Below is a small trained network, with its code and all its weights. Each question gives an input and a target symbol and asks what happens when units are switched off, that is, made to give their printed mean instead of their output.

import numpy as np


def w(rows, s, z=0):
    codes = np.array(rows[::2]) - 128.0
    scale = np.full(codes.shape[1], s)
    scale[-1] = z or s
    return codes * scale


def f(y):
    return y / 2 * (1 + np.tanh(0.7978845608 * (y + 0.044715 * y**3)))


def softmax(a):
    e = np.exp(a - a.max(-1, keepdims=True))
    return e / e.sum(-1, keepdims=True)


def log_softmax(a):
    a = a - a.max(-1, keepdims=True)
    return a - np.log(np.exp(a).sum(-1, keepdims=True))


def net(x, mask):
    ids = ['ΓΛΞΠΣαβδημτψ'.index(c) for c in x.split()]
    T = len(ids)
    res = E[ids] + P[:T]
    r = res
    for j in range(2):
        rows = slice(3 * j, 3 * j + 3)
        q, k, v = (r @ M[0][rows].T for M in (Q, K, V))
        z = softmax(np.where(np.tri(T) > 0, q @ k.T / 3**0.5, -1e9)) @ v
        o = O[0][rows]
        res = res + np.where(mask[j], z, o[:, -1]) @ o[:, :-1]
    y = f(res @ A[0][:, :-1].T + A[0][:, -1])
    res = res + np.where(mask[2:6], y, B[0][:, -1]) @ B[0][:, :-1]
    return log_softmax(res[-1] @ U[:, :-1].T + U[:, -1])


Q, K, V, O, A, B = {}, {}, {}, {}, {}, {}
E = w([
[87,162,96,119,78],'Γ',
[87,154,90,117,86],'Λ',
[70,188,91,66,172],'Ξ',
[61,154,83,91,63],'Π',
[141,103,154,129,152],'Σ',
[125,121,155,106,197],'α',
[121,85,148,70,140],'β',
[170,83,170,180,142],'δ',
[103,97,141,151,64],'η',
[50,208,87,195,22],'μ',
[68,128,119,158,147],'τ',
[6,109,112,96,149],'ψ',
],0.016)
P = w([
[123,160,246,144,133],'0',
[86,116,194,137,138],'1',
[84,97,168,146,145],'2',
[96,67,121,145,162],'3',
[110,52,82,134,177],'4',
[119,42,63,135,192],'5',
],0.011)
Q[0] = w([
[111,192,138,112,114],'head 0',
[27,50,167,144,139],'head 0',
[127,64,51,86,139],'head 0',
[134,160,108,149,95],'head 1',
[23,3,102,118,165],'head 1',
[191,93,39,116,137],'head 1',
],0.022)
K[0] = w([
[163,160,170,72,133],'head 0',
[30,62,194,188,167],'head 0',
[123,18,60,143,160],'head 0',
[89,138,181,64,81],'head 1',
[6,92,98,248,88],'head 1',
[168,64,10,116,105],'head 1',
],0.019)
V[0] = w([
[116,174,146,162,196],'head 0',
[102,71,145,5,141],'head 0',
[54,190,72,141,114],'head 0',
[171,77,153,117,10],'head 1',
[158,148,149,239,128],'head 1',
[84,32,169,179,156],'head 1',
],0.019)
O[0] = w([
[129,151,110,36,149,141],'head 0',
[105,224,211,167,63,185],'head 0',
[145,128,44,106,10,217],'head 0',
[61,76,104,233,85,169],'head 1',
[235,75,134,162,129,164],'head 1',
[116,41,161,47,96,254],'head 1',
],0.014,0.0081)
A[0] = w([
[15,228,20,111,201,178],'neuron 0',
[169,139,148,227,139,160],'neuron 1',
[118,68,83,186,141,3],'neuron 2',
[255,192,75,181,121,94],'neuron 3',
],0.0095,0.0036)
B[0] = w([
[249,81,182,200,145,251],'neuron 0',
[122,148,36,121,108,201],'neuron 1',
[88,216,144,137,116,255],'neuron 2',
[98,191,146,110,209,214],'neuron 3',
],0.012,0.0099)
U = w([
[198,130,82,134,130,92],'Γ',
[186,127,111,130,122,57],'Λ',
[230,159,118,122,137,57],'Ξ',
[254,108,63,170,76,148],'Π',
[188,118,147,136,156,93],'Σ',
[192,152,157,124,161,100],'α',
[154,192,191,159,135,18],'β',
[177,75,119,143,190,124],'δ',
[87,71,98,158,124,157],'η',
[185,179,75,134,159,153],'μ',
[203,72,44,78,134,215],'τ',
[187,189,152,88,69,3],'ψ',
],0.0054,0.0071)

Each question gives the input, a string of symbols that net reads in full, and the target symbol t.
The units are the heads (3 rows each of Q, K, V and O) and the neurons (one row each of A and B). Each row of codes is followed by its name. A weight is (code - 128) times the scale printed after its matrix; where a second scale follows, it is the last column's (O, A, B and U).
mask holds one flag per unit, heads first, then neurons. A switched-off unit (its flag False) gives its mean, the last column of its rows in O or B, instead of its output. The means were averaged over made-up inputs and are rounded, as every weight is.
A unit's drop is (log p(t) with every unit on - log p(t) with that unit switched off) / (log p(t) with every unit on - log p(t) with every unit switched off).
The circuit of an input: a set's keep is (log p(t) with only the set's units on - log p(t) with every unit switched off) / (log p(t) with every unit on - log p(t) with every unit switched off). Starting from all 6 units, units are removed one at a time, each time the one whose removal leaves the highest keep (on an exact tie, the one counted first), for as long as the keep stays at least 0.8.
circuit, biggest first: the units of the circuit, biggest drop first
most important unit: the unit with the biggest drop
k most important neurons: the k neurons with the biggest drops, biggest first
heads that matter: for each layer, one digit per head in row order, 1 if its drop is at least 0.15 and else 0, layers parted by /
input η η η Π Π μ, target η: most important unit => neuron 0
input τ Π ψ τ Π, target ψ: circuit, biggest first => [head 0; head 1]
input η η Π Π, target η: circuit, biggest first => [head 1; head 0]
input μ Γ Π β, target μ: 2 most important neurons => [neuron 1; neuron 3]
input μ τ τ, target μ: circuit, biggest first => [head 1; neuron 3; neuron 1]
input Π ψ α Λ, target ψ: heads that matter => 11
input η β η η β, target η: circuit, biggest first => [head 1; neuron 0]
input Γ μ Γ μ, target μ: circuit, biggest first => [head 1; neuron 3; neuron 2; head 0]
input δ τ Ξ Π Ξ Γ, target Π: 2 most important neurons => [neuron 0; neuron 3]
input μ Σ Π, target μ: circuit, biggest first => [head 1; neuron 1; neuron 3]
input μ Π Π, target μ: circuit, biggest first => [head 1; neuron 3; neuron 1; neuron 0]
input Γ τ η δ Λ, target η: circuit, biggest first => [head 1; neuron 0]
input Π Π Π Γ, target Π: circuit, biggest first => [neuron 0; head 1; head 0]
input η τ Π Γ, target τ: most important neuron => [neuron 2]
input μ Π Π Σ, target μ: circuit, biggest first => [head 1; neuron 1; neuron 3]
input Ξ Π η δ Π Π, target δ: circuit, biggest first => [head 0; neuron 0; head 1]
input τ τ Π μ, target τ: circuit, biggest first => [head 0; head 1]
input η Γ Π Π, target Π: circuit, biggest first => [neuron 0; head 1; neuron 3]
input Π η Γ, target η: heads that matter => 01
input μ Π Π η, target μ: heads that matter => 01
input Π Π η η δ η, target η: heads that matter => 01
input ψ Π μ, target ψ: heads that matter => 11
input δ Π η η η, target η: heads that matter => 01
input Π η Π ψ β, target ψ: heads that matter => 11
input Π Σ ψ Π, target ψ: most important unit => head 0
input μ δ Γ, target μ: 2 most important neurons => [neuron 1; neuron 2]
